Below are the code and all the weights of a small trained network. Each question names an input and a class and asks about switching units off, where a switched-off unit gives its printed mean instead of its output.

import numpy as np


def w(rows, s, z=0):
    codes = np.array(rows[::2]) - 128.0
    scale = np.full(codes.shape[1], s)
    scale[-1] = z or s
    return codes * scale


def f(y):
    return y / 2 * (1 + np.tanh(0.7978845608 * (y + 0.044715 * y**3)))


def log_softmax(a):
    a = a - a.max(-1, keepdims=True)
    return a - np.log(np.exp(a).sum(-1, keepdims=True))


def net(x, mask):
    res = np.array(x, float).reshape(1, 3) / 4 @ E
    y = f(res @ A[0][:, :-1].T + A[0][:, -1])
    res = res + np.where(mask, y, B[0][:, -1]) @ B[0][:, :-1]
    return log_softmax(res[-1] @ U[:, :-1].T + U[:, -1])


A, B = {}, {}
E = w([
[200,86,165,209],'x0',
[2,101,228,175],'x1',
[140,13,86,100],'x2',
],0.0093)
A[0] = w([
[234,215,140,199,146],'N0',
[110,169,118,66,192],'N1',
[123,141,119,102,136],'N2',
[105,233,155,149,197],'N3',
[69,78,132,118,140],'N4',
[221,178,140,161,149],'N5',
[87,121,168,169,27],'N6',
[101,220,94,50,2],'N7',
[180,58,151,205,119],'N8',
[114,71,154,130,90],'N9',
[185,167,129,173,144],'N10',
[128,94,137,149,139],'N11',
[191,136,57,36,29],'N12',
[107,129,104,172,119],'N13',
[155,133,102,172,132],'N14',
[88,119,138,183,76],'N15',
[159,119,101,120,153],'N16',
[134,59,100,129,204],'N17',
[48,88,136,124,146],'N18',
[93,254,161,145,40],'N19',
[174,131,101,83,148],'N20',
[112,166,131,133,117],'N21',
[135,163,141,66,128],'N22',
[133,97,134,112,140],'N23',
[194,57,176,214,101],'N24',
[50,171,117,111,65],'N25',
[90,148,141,116,143],'N26',
[108,228,159,143,195],'N27',
[115,86,147,134,98],'N28',
[102,141,75,171,130],'N29',
[209,141,65,63,173],'N30',
[103,120,158,160,124],'N31',
[160,99,126,114,99],'N32',
[102,135,161,172,24],'N33',
],0.014,0.0086)
B[0] = w([
[122,110,159,5,214],'N0',
[79,156,136,136,190],'N1',
[114,134,124,132,141],'N2',
[181,115,101,189,215],'N3',
[94,136,127,71,175],'N4',
[138,101,142,38,195],'N5',
[180,116,112,152,155],'N6',
[235,75,133,148,169],'N7',
[140,133,129,203,190],'N8',
[91,133,137,115,148],'N9',
[130,109,141,65,171],'N10',
[128,125,135,146,147],'N11',
[22,176,149,203,211],'N12',
[131,130,116,128,130],'N13',
[139,120,132,106,149],'N14',
[143,127,106,150,153],'N15',
[153,97,125,134,169],'N16',
[109,155,147,126,198],'N17',
[104,130,141,81,191],'N18',
[35,175,119,182,185],'N19',
[152,124,115,155,191],'N20',
[123,133,125,149,141],'N21',
[109,126,122,153,154],'N22',
[138,137,152,133,142],'N23',
[125,146,96,205,197],'N24',
[78,140,150,95,162],'N25',
[143,126,151,124,158],'N26',
[178,112,110,189,211],'N27',
[100,125,128,124,141],'N28',
[122,117,114,127,130],'N29',
[177,121,104,214,254],'N30',
[124,143,120,157,160],'N31',
[162,117,129,132,144],'N32',
[180,110,125,139,143],'N33',
],0.025,0.014)
U = w([
[194,136,122,140,2],'0',
[91,196,132,140,180],'1',
[113,134,179,10,207],'2',
],0.013,0.00071)

Each question gives the input, the list of numbers given to net, and the class t.
The units are the neurons (one row each of A and B). Each row of codes is followed by its name. A weight is (code - 128) times the scale printed after its matrix; where a second scale follows, it is the last column's (A, B and U).
mask holds one flag per neuron, in row order. A switched-off neuron (its flag False) gives its mean, the last column of its row in B, instead of its output. The means were averaged over made-up inputs and are rounded, as every weight is.
A unit's drop is (log p(t) with every unit on - log p(t) with that unit switched off) / (log p(t) with every unit on - log p(t) with every unit switched off).
The circuit of an input: a set's keep is (log p(t) with only the set's units on - log p(t) with every unit switched off) / (log p(t) with every unit on - log p(t) with every unit switched off). Starting from the 12 units with the biggest drops (on a tie, the unit counted first), units are removed one at a time, each time the one whose removal leaves the highest keep (on an exact tie, the one counted first), for as long as the keep stays at least 0.8.
circuit, biggest first: the units of the circuit, biggest drop first
k most important neurons: the k neurons with the biggest drops, biggest first
drop of u: that unit's drop, to one decimal
input [-2,-6,5], class 1: circuit, biggest first : [N12]
input [0,-5,4], class 1: 2 most important neurons : [N12, N7]
input [1,7,-7], class 0: 4 most important neurons : [N3, N27, N12, N6]
input [2,3,-5], class 0: 3 most important neurons : [N12, N3, N27]
input [3,0,-7], class 2: 3 most important neurons : [N0, N30, N5]
input [3,5,-1], class 0: 2 most important neurons : [N12, N19]
input [-1,-3,5], class 1: 4 most important neurons : [N12, N7, N3, N27]
input [1,-5,-2], class 2: circuit, biggest first : [N0, N5]
input [-3,-7,1], class 1: 4 most important neurons : [N12, N3, N27, N1]
input [-1,0,-7], class 0: 3 most important neurons : [N3, N12, N27]
input [3,-7,-8], class 2: 2 most important neurons : [N0, N5]
input [-1,0,6], class 1: 3 most important neurons : [N0, N5, N7]
input [2,-4,0], class 2: 4 most important neurons : [N0, N3, N27, N5]
input [5,-2,-4], class 2: circuit, biggest first : [N0]
input [4,0,0], class 2: 3 most important neurons : [N30, N3, N27]
input [-8,-4,8], class 1: drop of N12 : 2.7
input [-5,-8,4], class 1: drop of N12 : 5.9
input [-3,-1,-8], class 0: drop of N3 : 1.2
